After every row comes one of two labels: whether the row has a hidden trait. Each part has its own trait and labels.
In the rows, zero is written as 128.
[133 150 101  90 138  83 127 143 150 160  75 165  85 133 159 123 173 138
 167 159 143 149 127 167 144 122 153 169  76 118  96  69 137 121 151 128
 100 152 231 144 200  76 104] | Qz
[132 138 155 132 147 109  35 139 100 144 183 143  93 128 165  83  46 153
 133 144 118 108 136 202 154 154 189 143 114 118 206 155  97 127 194  87
 123 118 110 144 158 141 116] | Qz
[156 131 109 112 118 106 116 137 126 134  89 143 116 156 114 130 169  91
 128 141 130 111 121 115 129 119 161 124 171  84 136 162 135 130 123 112
  96 145 195 129 127  86 116] | Qz
[128 136 169 145 133  85 209 140 123 173 144 127 146 142 145 143 116 136
 164 133 122 117 134 151 138 154 115 116 113 113 182 130 115 133 122 108
 128 140 145 128 135 149 126] | Qz
[165 170 166 136 157 133 163 118 101 100 146 105 163 191  80 168 153  56
  98 133 113  48  98 120 178 172 166 118 105  61 250 194  84 125 143  90
  39 125 249 118 103  91 144] | Qz
[144 137  86  97 127  93 132 138 149 145  67 163  86 141 148 127 190 116
 156 155 143 150 126 144 137  85 134 146 104 105  80  66 150 126 136 128
  93 161 236 146 181  75 104] | Qz
[110 104 116 130 111 163 122 120 144  83 117 123 128 105 132 133 146 127
  92 133 129 139 128 121 102  91  99 124 137 150 115 139 137 126 110 137
 140 133 167 118 117 143 132] | qh
[130 141 122 112 137 105 135 136 139 141 105 146 107 133 143 129 148 131
 147 146 134 131 128 159 140 131 144 147 104 119 119 110 127 125 142 123
 109 141 195 134 162 108 116] | Qz
[112 121 170 140 125  93 216 150 127 158 130 128 147 127 141 146 124 134
 141 152 118 110 130 162 128 147 105 109 137 118 193 154 121 137 113 100
 131 152 166 114 123 178 116] | qh
[112 101  98 127 123  88  89 122 106 149 139  75  88 136 117 107 122 125
  56 125 116 154 138  61 121  20 120  77  19 156  50 207 170 131 112 123
 114  78  33 163 157 139 118] | Qz
[123  96 129 128 113 150 136 134 151  89  97 129 160 105 109 164 167 106
  94 137 130 119 123 142 102 113  94 129 185 124 153 152 132 124 110 131
 138 167 182  92  87 175 136] | qh
[136 113 154 137 104 106 164 137 159 156 134 140 167 127 131 158 139 141
 163 114 128 122 144 148 102 168 131 111 207 116 130 188 121 126 103 128
 162 151 132 103 104 170 138] | qh
[157 133 103 135 130 154  83 120  95 122 141 121 137 150  89 108 118  96
 126 101 128 122 119  68 132 132 136 124 186 103 104  96 135 137 126 140
 123 113  26 137  91  95 136] | Qz
[153 147 135 135 152 149  73 120 102 108 158 123 133 145 112 123 114 103
 116 120 126  98 113 132 157 143 148 146 112 100 192 118 105 123 162 118
  98 121 131 133 122 112 140] | Qz
[108 121 142 119 127 154 109 121 156  96 131 127 144 107 122 146 125 139
 113 132 123 122 130 173 118 142 151 125 143 148 112 161 123 118 140 132
 138 134 148 106 120 153 137] | qh
[143 113 146 146 138  85 212 139 132 168 135 125 170 140 132 172 154 117
 142 124 130 124 132 139 132 121  56 131  92  98 174  92 132 127 104 125
 128 166 137 124 125 182 141] | qh
[129 150 113 103 137  84 123 141 145 154  87 144  95 130 156 135 167 143
 141 146 143 134 124 130 138 128 148 163  46 125 137 129 127 115 138 128
 110 131 227 137 191  92 116] | Qz
[103 117 140 122 119 153 125 129 145 104 123 129 137 104 124 131 119 140
 119 139 121 125 128 159 112 143 140 116 175 152 120 151 126 129 134 127
 147 135 127 106 105 155 124] | qh
[107 176 171 134 170 149 255  98 120 107 145  89 163 159  98 175 146 106
 129 133 117 104 103 134 178 157  97 118   6 140 137  95 108 126 119 133
  71 105 194 128 131 113 140] | Qz
[164 122 127 148 156 108 114 124 103 153 167 118 149 149 120 143 121 100
 120 102 130 121 128 128 155  99  71 145  69  90 173  57 130 126 138 126
 108 145  56 147 131 161 149] | Qz
[136 144 176 157 140  70 243 140 105 190 166 122 150 155 144 145 109 130
 172 130 120 111 131 144 154 166  95 116  87  98 205 104 112 138 120 103
 116 139 124 139 135 160 125] | Qz
[161 155 177 136 114  56 146 124 161 203 175 141 144 175 151 150 127 152
 201  99 126 105 156 173 127 210 215  93 159  91 126 255  93 118 130 106
 134 117 165 130 150 108 141] | qh
[199  96 101 147 157 105   1 127  97 145 178 120 135 155 109 126 114  74
  82  98 128 110 132 128 153  52 107 142  95  57 184  93 135 120 167 111
  92 156  39 152 127 172 153] | Qz
[145 132 101 100 124  93 147 135 139 156  95 166 100 157 125 119 175  97
 175 155 127 143 131 184 141 114 163 117 176  90  39  60 154 140 145 116
  79 169 179 145 158  78  97] | Qz
[153 141 110 134 134 169 100 116 101 109 137 124 144 147  86 118 125  92
 128 104 130 112 113  70 137 145 133 139 176 107 127  88 125 134 131 144
 123 114  65 129  91  88 139] | Qz
[128 136 139 129 130  95 159 133 137 166 135 133 130 128 144 136 126 152
 161 124 132 137 136 138 130 144 124 134  97 132 118 121 129 125 127 131
 142 129 118 134 150 135 128] | qh
[131 140 162 121 123  99 123 123 170 144 144 127 149 139 131 160 144 143
 138 119 125 105 141 178 123 174 188 108 131 123 122 245 105 112 136 120
 125 128 178 111 137 140 141] | qh
[153 136 108 139 119 137  93 136  83 151 145 140 115 146 107  77  85 119
 154 109 126 127 123  62 129 151 162 126 221 107 121 100 130 147 134 128
 141 101   1 143  95  84 117] | Qz
[144 140 100 121 110 102 118 150 126 132  63 137  90 129 164 124 177 131
 114 140 153 122 119  24 115 108 124 173  77 114 228 183 123 119  92 123
 136 116 255 134 168  70 120] | Qz
[143 135 140 132 113 105 141 151 118 136 111 137 127 142 139 129 138 120
 133 139 130  98 123  87 122 158 152 134 170  98 228 193 112 131 111 103
 127 133 194 119 119 108 121] | Qz
[167 137 126 140 140 138  97 124  88 133 160 122 139 162  92 116 116  87
 125 108 122 101 119  98 150 141 144 122 171  86 159 113 119 135 141 117
  97 119  61 138  98 107 136] | Qz
[126 146 124 124 109  92 158 151 119 150  87 147  71 134 192  99 137 155
 147 157 141 131 128  83 126 134 144 153  84 123 210 173 118 132 109 103
 128 115 255 147 180  78  96] | Qz
[143 144 126 104 140  83 142 138 147 140  91 149 113 154 138 153 188 105
 139 160 131 113 124 186 150 123 158 137  90  87 140 134 125 120 146 105
  74 164 255 130 168 104 115] | Qz
[123 146 153 120 134 101 127 131 146 131 123 119 126 137 136 150 143 136
 116 142 126 103 127 146 134 147 168 126  76 127 171 221 108 115 135 107
 108 122 223 120 156 126 128] | qh
[154 144 114 134 135 164 115 115  96 108 145 117 148 155  74 123 127  86
 125 104 124 108 111  67 140 147 141 122 175 103 121 103 127 135 125 139
 106 110  68 130  87  85 139] | Qz
[134 172 161 143 165 119 190 121  93 141 160 107 135 157 123 136 102 120
 137 127 122  99 114 120 174 169 122 137  39 116 206 103  99 130 141 114
  90 103 137 141 138 112 132] | Qz
[116 109 141 137 101 120 162 148 139 147 119 141 153 105 134 132 122 148
 155 128 129 133 136 139  95 160 110 123 217 135 144 139 133 136  99 133
 179 146 100 103  93 171 126] | qh
[179 133  94 134 132 184  92 108 104  87 122 117 167 161  54 143 163  53
 108  93 132 103 104  46 135 128 121 134 200  82 121  87 130 131 118 151
 102 127  76 122  63  78 152] | Qz
[134 141 109 127 133 127 126 131 125 126 101 118 118 124 133 136 146 130
 114 123 144 130 119  62 129 114 107 164  61 131 167 126 128 118 109 141
 131 113 170 135 152 105 134] | Qz
[101 125 157 114 132 156  91 121 165  78 127 126 145 106 120 153 132 130
  94 151 117 101 128 244 125 150 171 119 146 144 137 207 107 114 159 115
 115 141 227  91 118 165 133] | qh
[151 133  91  91 133  92 133 134 158 148  68 170  98 150 134 141 204  99
 166 157 137 148 128 189 143  93 148 143 118  88  44  46 153 126 148 127
  74 180 238 143 175  80 106] | Qz
[117 114 119 145  94 133 156 116 121 107 114 119  62 138 199  93 128 147
 100 143 132 150 140  84 116  43 103 110  56 141 164 189 124 136  86 107
 119  96 241 164 175  85 113] | Qz
[ 88 119 179 137 116 106 226 154 127 153 137 132 141 105 146 133  99 157
 155 157 113 119 135 170 115 169 118 100 180 146 172 151 119 143 119 102
 157 140 122 110 110 183 107] | qh
[128 103 134 140 111 119 180 143 142 151 122 137 162 109 128 149 139 136
 148 118 132 142 138 125  99 130  73 124 180 131 130  98 141 133  94 142
 171 161  89 109  99 184 132] | qh
[ 96 118 156 128 113 141 156 137 138 123 132 134 137 101 134 119 101 155
 140 142 119 129 135 163 109 162 140 107 196 156 124 155 122 135 127 122
 162 132 106 111 103 158 118] | qh
[158 131  97 111 124  98 101 142 151 111  52 136 111 134 147 164 220 102
  90 144 152 110 114  73 122  90 113 177  56  95 215 181 126 107 102 124
 100 151 255 121 170  91 132] | Qz
[116 131 146 120 132 144 112 124 148 101 128 125 136 124 124 142 137 124
 109 143 121 109 125 176 134 143 159 125 132 132 147 179 113 120 146 115
 113 135 193 110 125 141 130] | qh
[105 109  99 117 134  82 113 124 116 150 127  61  98 132 103 130 137 126
  43 126 117 151 133  45 122  19 115  77   1 168  39 225 178 124 106 130
 109  73  37 154 163 145 119] | Qz
[ 85 135 176 122 127 130 149 132 151 114 138 131 132 108 146 135 102 156
 127 156 114 108 132 204 126 177 175 108 148 158 153 208 103 125 148 104
 132 127 198 101 129 157 118] | qh
[116 132 130 131 126 126 138 131 119 140 137 131 118 120 137 107 102 146
 144 127 126 142 133 125 126 132 135 126 136 143 109 110 131 135 128 130
 141 114  79 136 132 123 121] | Qz
[ 98 107 131 125 122 157 128 131 141 103 121 131 143  96 122 129 118 140
 118 138 123 139 130 158 110 133 114 121 177 158 103 116 135 131 128 137
 155 140 101 105 103 169 125] | qh
[130 132 113 120 129 113 118 131 137 122 102 119 118 128 132 145 165 125
 100 131 137 125 122  87 125 101 122 146  69 130 153 168 131 115 115 133
 120 121 193 127 151 113 131] | Qz
[128 144 122 107 124  84 175 140 128 170 105 163  87 149 145  98 139 129
 189 161 121 145 134 185 146 129 171 114 165 105  49  72 142 146 152 108
  91 148 150 151 164  81  89] | Qz
[115 151 103 109 127  75 130 143 130 149  86 116  73 125 170 124 163 155
 100 149 147 138 123  36 125  92 136 157   1 153 162 196 136 115 104 129
 125  86 214 147 206  77 113] | Qz
[127  99 149 177  78 193 186  72 136  55 160 138  67 173 239  88 116 129
 125 139 120 153 157 197 129  26  79  71 104 115 157 158 102 144  84  72
  87 126 255 180 156  87 128] | Qz
[ 79 130 159 126 120 140 147 138 122 125 140 135 120  94 145  95  66 169
 142 154 115 130 134 172 118 168 157 109 186 170 125 146 122 141 145 114
 157 119  85 115 113 156 105] | qh
[138 137 119 126 113 107 137 147 125 130  80 139 102 128 164 128 161 131
 121 145 144 115 121  70 120 127 128 161  99 111 228 181 116 122 104 113
 126 127 255 126 156  95 119] | Qz
[ 91 103 152 130 110 148 156 140 141 107 116 127 143  94 127 131 118 141
 115 149 117 126 132 157 104 146 110 105 193 156 140 153 132 136 112 121
 157 145 124 100  99 181 118] | qh
[166 152 137 135 137 147 140 122  96 110 134 116 156 176  75 139 145  66
 119 117 120  76 106  85 150 161 160 113 188  74 178 160 108 135 126 111
  78 121 146 123  83  82 135] | Qz
[106 127 150 122 120 137 131 126 151 114 131 129 140 114 128 138 124 144
 129 135 122 122 132 169 126 158 156 115 158 149 115 176 119 122 135 126
 140 130 156 105 116 144 128] | qh
[ 99 113 135 127 119 154 133 127 139 100 123 126 135 100 128 128 120 139
 111 138 122 132 128 143 114 123 120 118 155 158 117 139 128 130 125 131
 144 131 136 111 112 154 125] | qh
[ 73 137 174 132 116 123 187 144 126 159 158 138 120  97 155  89  49 193
 181 143 115 142 143 170 112 199 157 103 191 182  97 141 115 144 139 124
 180 107  40 121 121 152 103] | qh
[162 150 167 136 105  61 136 121 168 209 184 145 146 166 147 143 117 168
 217  81 130 123 166 165 114 214 212  93 185 102  79 248 101 119 125 126
 162 113 111 132 142 109 147] | qh
[111 144 122 108 139 120 100 134 144 126 112 142  98 117 147 120 129 150
 134 146 133 135 127 162 137 138 159 151  86 144 118 126 126 118 155 129
 125 127 174 129 164 114 117] | Qz
[155 133 141 146 163 117 138 117 104 143 167 111 151 153 110 149 122 100
 119 109 126 114 122 132 164 118  86 135  61  97 172  69 121 125 141 124
  98 135  88 141 127 155 148] | Qz
[153  97  97 130 136 102  51 125 118 134 139 100 125 141 107 140 149  90
  56 116 125 130 132 105 133  33 105 111  61 102 116 166 154 121 129 121
  97 131  97 144 137 157 141] | Qz
[ 91 125 155 119 128 153 104 127 143  97 137 129 128 100 131 124  99 151
 115 149 117 118 129 198 124 151 163 120 156 162 126 162 115 125 156 119
 137 128 145 106 118 158 121] | qh
[ 97 136 153 123 138 140 116 122 135 114 149 123 123 111 136 120  94 154
 121 140 119 122 131 177 135 152 159 122 116 160 126 157 114 124 159 119
 134 115 135 119 136 143 124] | qh
[ 87 122 162 125 121 142 141 138 139 115 140 136 133  96 138 120  92 159
 130 151 116 122 133 192 118 169 153 112 181 161 133 161 112 133 146 116
 150 132 127 105 114 168 116] | qh
[112 167 152 139 162 154 224 100 106 122 158  99 150 146 104 139 113 121
 144 116 121 130 112 122 165 154  99 125  41 153  98  40 123 134 130 147
 105  97  91 140 124 109 137] | Qz
[161 126 126 146 149 113  92 129  88 160 177 122 133 154 115 111  91 108
 134 109 123 119 129 121 152 120 120 129 124  90 161  82 125 135 161 116
 113 128  25 150 123 135 135] | Qz
[ 97 130 152 116 139 154  51 128 137  94 147 136 113  96 143 109  80 153
 108 153 118 119 129 214 134 151 180 133 140 168 144 157 108 122 180 112
 131 128 139 114 136 160 118] | qh
[151 112  93 118 121 140  78 121 135 105 105 111 138 139  86 146 173  88
  84 113 130 123 121  73 118  88 131 115 144 110  84 165 150 121 114 142
 110 126 116 124 111 115 139] | Qz
[ 83 120 174 132 112 120 202 149 135 140 132 135 143  99 143 122  93 167
 152 154 114 122 136 173 108 182 137 104 205 156 157 164 119 141 121 110
 166 137 120 102 107 179 109] | qh
[122 144 126 111 134 100 122 136 134 138 108 127 103 130 142 129 143 139
 124 144 133 124 125 115 134 130 159 140  74 135 138 179 126 120 134 123
 117 114 186 132 166 102 118] | Qz
[162 106 108 136 137 118  46 128 113 138 151 127 131 136 124 125 122 108
 104 112 130 131 133 131 133  89 109 139 117  98 144 101 137 124 148 126
 119 142  74 143 130 151 142] | Qz
[107 190 189 139 169 132 255 109 107 128 156  93 156 167 108 162 124 115
 143 141 113  91 105 133 181 189 119 114  20 132 179 115  94 133 126 112
  71  98 195 131 135 102 130] | Qz
[143 155 126 142 144 166 184 109  98 116 143 112 161 154  82 133 126  98
 147 101 126 120 110  67 147 158 103 132 141 117 110  48 127 139 110 152
 114 109  55 132  89  86 142] | Qz
[139  80 114 179  72 219 160  62 139  38 151 138  60 158 239  77 128 129
 115 124 130 184 160 160 114   1  43  83  97 133 110 116 120 145  67  99
 107 122 255 186 158  80 136] | Qz
[166 117 129 135 159 133   1 128 112 105 172 138 113 127 140 113  89 109
  86 127 126  98 128 202 155 110 164 162 101  88 222 135 102 111 203  98
  98 147 145 136 146 157 144] | Qz
[101 120  97 114 135  89 116 127 123 145 113  74 101 125 112 133 146 130
  55 129 126 148 130  44 120  43 116 100   1 169  62 207 167 122 105 140
 115  79  68 148 165 145 122] | Qz
[117 126 173 131 119 102 181 140 155 149 135 134 156 127 137 158 134 140
 150 134 121 106 137 179 119 171 141 108 161 124 166 198 108 124 120 109
 139 152 188 101 119 170 131] | qh
